Below is a small trained network, with its code and all its weights. Each question gives an input and a target symbol and asks what happens when units are switched off, that is, made to give their printed mean instead of their output.

import numpy as np


def w(rows, s, z=0):
    codes = np.array(rows[::2]) - 128.0
    scale = np.full(codes.shape[1], s)
    scale[-1] = z or s
    return codes * scale


def norm(h):
    return h / np.sqrt((h * h).mean(-1, keepdims=True) + 1e-5)


def f(y):
    return np.maximum(y, 0)


def softmax(a):
    e = np.exp(a - a.max(-1, keepdims=True))
    return e / e.sum(-1, keepdims=True)


def log_softmax(a):
    a = a - a.max(-1, keepdims=True)
    return a - np.log(np.exp(a).sum(-1, keepdims=True))


def net(x, mask):
    ids = ['γημξπφψ'.index(c) for c in x.split()]
    T = len(ids)
    res = E[ids] + P[:T]
    r = norm(res)
    for j in range(2):
        rows = slice(3 * j, 3 * j + 3)
        q, k, v = (r @ M[0][rows].T for M in (Q, K, V))
        z = softmax(np.where(np.tri(T) > 0, q @ k.T / 3**0.5, -1e9)) @ v
        o = O[0][rows]
        res = res + np.where(mask[j], z, o[:, -1]) @ o[:, :-1]
    y = f(norm(res) @ A[0][:, :-1].T + A[0][:, -1])
    res = res + np.where(mask[2:6], y, B[0][:, -1]) @ B[0][:, :-1]
    return log_softmax(norm(res)[-1] @ U[:, :-1].T + U[:, -1])


Q, K, V, O, A, B = {}, {}, {}, {}, {}, {}
E = w([
[153,151,62,75,107,122,140,171],'γ',
[142,158,229,80,171,79,161,167],'η',
[90,112,126,121,128,155,92,149],'μ',
[6,127,138,90,164,83,60,71],'ξ',
[135,128,127,184,141,97,117,139],'π',
[169,149,145,142,81,149,65,142],'φ',
[164,120,114,151,96,131,135,76],'ψ',
],0.017)
P = w([
[198,145,110,146,254,67,121,129],'0',
[177,111,111,122,240,145,97,140],'1',
[167,108,89,112,192,68,116,121],'2',
[129,141,120,145,192,162,124,108],'3',
[143,77,89,117,153,121,124,113],'4',
[114,138,120,129,160,159,144,116],'5',
[114,82,108,111,127,127,129,115],'6',
[122,110,107,121,125,143,144,97],'7',
[100,103,121,96,125,149,150,128],'8',
[113,69,100,98,77,103,151,99],'9',
[80,141,138,103,99,148,171,123],'10',
[102,65,119,66,47,114,178,135],'11',
[121,124,135,74,109,167,173,97],'12',
[67,87,137,66,108,128,170,186],'13',
],0.0071)
Q[0] = w([
[109,74,93,137,63,254,91,151],'H0',
[143,58,91,72,73,151,201,124],'H0',
[166,176,187,152,152,136,161,92],'H0',
[134,78,85,91,51,141,162,140],'H1',
[175,41,94,154,142,111,160,88],'H1',
[198,182,156,211,115,123,130,171],'H1',
],0.0089)
K[0] = w([
[152,131,142,85,2,189,150,119],'H0',
[91,132,168,91,68,83,166,138],'H0',
[76,140,138,164,171,138,98,141],'H0',
[111,94,130,129,51,108,144,151],'H1',
[135,127,122,188,84,81,157,146],'H1',
[143,163,177,157,143,141,112,145],'H1',
],0.012)
V[0] = w([
[104,124,254,179,70,162,88,143],'H0',
[189,158,76,110,104,160,102,226],'H0',
[190,97,101,158,121,171,95,55],'H0',
[70,140,168,135,149,142,101,193],'H1',
[83,138,149,170,102,88,172,139],'H1',
[138,173,138,187,181,137,97,205],'H1',
],0.0068)
O[0] = w([
[225,119,178,173,102,65,29,84,75],'H0',
[240,232,114,165,3,173,160,155,153],'H0',
[161,170,115,121,99,20,124,32,215],'H0',
[191,80,64,126,111,11,130,119,102],'H1',
[92,144,57,237,128,99,153,83,129],'H1',
[43,87,105,184,49,89,166,131,254],'H1',
],0.0048,0.0045)
A[0] = w([
[224,153,150,145,46,121,42,143,2],'N0',
[176,50,116,244,87,205,135,102,116],'N1',
[189,148,86,89,33,138,178,154,164],'N2',
[128,27,50,253,172,70,115,233,108],'N3',
],0.0049,0.00082)
B[0] = w([
[119,163,197,185,142,90,2,114,168],'N0',
[104,85,217,90,81,93,120,182,196],'N1',
[86,154,78,173,137,181,92,232,170],'N2',
[75,81,108,252,38,99,198,54,254],'N3',
],0.0072,0.007)
U = w([
[98,160,46,114,131,200,150,190,217],'γ',
[142,70,247,103,177,107,181,184,149],'η',
[129,105,122,136,150,149,120,113,5],'μ',
[14,68,80,70,191,131,34,75,111],'ξ',
[96,60,65,205,67,73,189,86,159],'π',
[156,181,143,173,112,88,4,142,114],'φ',
[193,157,93,131,170,164,167,3,141],'ψ',
],0.0053,0.0022)

Each question gives the input, a string of symbols that net reads in full, and the target symbol t.
The units are the heads (3 rows each of Q, K, V and O) and the neurons (one row each of A and B). Each row of codes is followed by its name. A weight is (code - 128) times the scale printed after its matrix; where a second scale follows, it is the last column's (O, A, B and U).
mask holds one flag per unit, heads first, then neurons. A switched-off unit (its flag False) gives its mean, the last column of its rows in O or B, instead of its output. The means were averaged over made-up inputs and are rounded, as every weight is.
A unit's drop is (log p(t) with every unit on - log p(t) with that unit switched off) / (log p(t) with every unit on - log p(t) with every unit switched off).
The circuit of an input: a set's keep is (log p(t) with only the set's units on - log p(t) with every unit switched off) / (log p(t) with every unit on - log p(t) with every unit switched off). Starting from all 6 units, units are removed one at a time, each time the one whose removal leaves the highest keep (on an exact tie, the one counted first), for as long as the keep stays at least 0.8.
units of the circuit, in order: the units of the circuit, biggest drop first
unit that matters most: the unit with the biggest drop
top k neurons: the k neurons with the biggest drops, biggest first
heads that matter: for each layer, one digit per head in row order, 1 if its drop is at least 0.15 and else 0, layers parted by /
drop of u: that unit's drop, to one decimal
input π φ φ ψ ξ γ η ψ π ψ π γ η ψ, target γ: heads that matter : 01
input ψ ψ ξ ξ μ, target ξ: units of the circuit, in order : N3; H1; H0
input φ π μ π π η μ π φ φ μ ψ, target φ: unit that matters most : H1
input φ ξ γ η π ψ ξ μ π η η ψ, target η: units of the circuit, in order : H0; N3; H1; N1
input π φ π η ψ π ψ π μ, target ξ: units of the circuit, in order : H0; N3
input η γ η π ψ, target η: top 2 neurons : N1; N3
input π π γ π ψ, target γ: units of the circuit, in order : H0; N3; N2
input φ ψ π π ψ φ ψ γ φ ξ φ φ, target φ: units of the circuit, in order : N0; N3
input π ψ π ξ γ, target γ: heads that matter : 00
input ξ μ ψ, target ξ: units of the circuit, in order : H0; H1
input ψ π ψ π ψ ψ ψ φ ψ, target ψ: top 2 neurons : N3; N1
input π ξ ψ ψ γ φ ψ ψ ψ, target ψ: heads that matter : 11
input ψ φ π ξ ψ η π γ π π π φ, target φ: top 2 neurons : N0; N3
input π η ψ γ μ μ, target γ: drop of N3 : 0.2
input ψ η γ, target γ: drop of H0 : 0.1
input ψ γ ψ π π ψ ξ π ξ η π φ ψ ψ, target φ: drop of H0 : 0.8
